Here is a tiny trained network, its code and every weight. The questions are about switching its units off for an input and a class, where a switched-off unit gives its printed mean instead of its output.

import numpy as np


def w(rows, s, z=0):
    codes = np.array(rows[::2]) - 128.0
    scale = np.full(codes.shape[1], s)
    scale[-1] = z or s
    return codes * scale


def norm(h):
    return h / np.sqrt((h * h).mean(-1, keepdims=True) + 1e-5)


def f(y):
    return y / 2 * (1 + np.tanh(0.7978845608 * (y + 0.044715 * y**3)))


def log_softmax(a):
    a = a - a.max(-1, keepdims=True)
    return a - np.log(np.exp(a).sum(-1, keepdims=True))


def net(x, mask):
    res = np.array(x, float).reshape(1, 3) / 4 @ E
    u = 0
    for l in range(4):
        y = f(norm(res) @ A[l][:, :-1].T + A[l][:, -1])
        res = res + np.where(mask[u : u + 3], y, B[l][:, -1]) @ B[l][:, :-1]
        u += 3
    return log_softmax(norm(res)[-1] @ U[:, :-1].T + U[:, -1])


A, B = {}, {}
E = w([
[170,131,225,37],'x0',
[254,11,108,186],'x1',
[112,138,206,172],'x2',
],0.006)
A[0] = w([
[193,164,14,4,51],'L0N0',
[197,139,167,2,2],'L0N1',
[74,84,208,165,15],'L0N2',
],0.0083,0.0033)
B[0] = w([
[23,68,254,172,230],'L0N0',
[226,227,178,183,255],'L0N1',
[109,25,249,78,134],'L0N2',
],0.01,0.0027)
A[1] = w([
[254,38,128,174,2],'L1N0',
[98,118,85,213,108],'L1N1',
[105,8,156,98,75],'L1N2',
],0.0076,0.0026)
B[1] = w([
[137,139,137,8,252],'L1N0',
[166,123,138,175,182],'L1N1',
[55,124,185,130,161],'L1N2',
],0.015,0.0034)
A[2] = w([
[140,197,123,104,110],'L2N0',
[156,76,96,183,67],'L2N1',
[118,108,254,150,254],'L2N2',
],0.01,0.0013)
B[2] = w([
[168,90,39,1,157],'L2N0',
[74,213,121,146,143],'L2N1',
[61,97,110,178,254],'L2N2',
],0.009,0.0069)
A[3] = w([
[171,154,229,97,254],'L3N0',
[71,196,130,103,110],'L3N1',
[164,5,138,155,237],'L3N2',
],0.012,0.00089)
B[3] = w([
[107,189,61,255,254],'L3N0',
[220,42,137,65,200],'L3N1',
[47,110,113,47,183],'L3N2',
],0.0086,0.0055)
U = w([
[142,62,91,60,163],'0',
[148,176,72,249,199],'1',
[42,21,153,203,7],'2',
],0.015,0.0018)

Each question gives the input, the list of numbers given to net, and the class t.
The units are the neurons (one row each of A and B). Each row of codes is followed by its name. A weight is (code - 128) times the scale printed after its matrix; where a second scale follows, it is the last column's (A, B and U).
mask holds one flag per neuron, layer by layer. A switched-off neuron (its flag False) gives its mean, the last column of its row in B, instead of its output. The means were averaged over made-up inputs and are rounded, as every weight is.
A unit's drop is (log p(t) with every unit on - log p(t) with that unit switched off) / (log p(t) with every unit on - log p(t) with every unit switched off).
The circuit of an input: a set's keep is (log p(t) with only the set's units on - log p(t) with every unit switched off) / (log p(t) with every unit on - log p(t) with every unit switched off). Starting from all 12 units, units are removed one at a time, each time the one whose removal leaves the highest keep (on an exact tie, the one counted first), for as long as the keep stays at least 0.8.
units of the circuit, in order: the units of the circuit, biggest drop first
k most important neurons: the k neurons with the biggest drops, biggest first
drop of u: that unit's drop, to one decimal
input [1,5,2], class 0: units of the circuit, in order	[L1N0]
input [6,5,-4], class 1: 4 most important neurons	[L0N1, L3N0, L0N0, L3N1]
input [-6,7,0], class 0: 2 most important neurons	[L1N0, L3N0]
input [-3,-5,-6], class 2: 4 most important neurons	[L0N0, L0N1, L1N0, L2N0]
input [7,1,-8], class 2: 2 most important neurons	[L0N0, L2N2]
input [-2,-5,5], class 0: units of the circuit, in order	[L0N0, L3N1]
input [3,7,7], class 0: 2 most important neurons	[L1N0, L0N0]
input [-2,-6,6], class 0: units of the circuit, in order	[L0N0, L3N1]
input [7,4,-6], class 1: 2 most important neurons	[L0N1, L3N0]
input [-1,-3,3], class 0: 2 most important neurons	[L0N0, L1N1]
input [5,-4,-6], class 2: 3 most important neurons	[L0N0, L2N2, L1N0]
input [8,3,-8], class 1: 2 most important neurons	[L0N1, L3N0]
input [7,-5,7], class 1: 3 most important neurons	[L3N0, L0N0, L1N2]
input [3,-3,2], class 0: 2 most important neurons	[L2N0, L0N0]
input [7,-6,-1], class 1: units of the circuit, in order	[L3N0]
input [-4,4,-4], class 0: 2 most important neurons	[L1N0, L3N0]
input [4,1,-6], class 2: drop of L2N2	0.2
input [2,-1,-6], class 2: drop of L0N0	2.0
input [8,1,-2], class 1: drop of L3N2	0.0
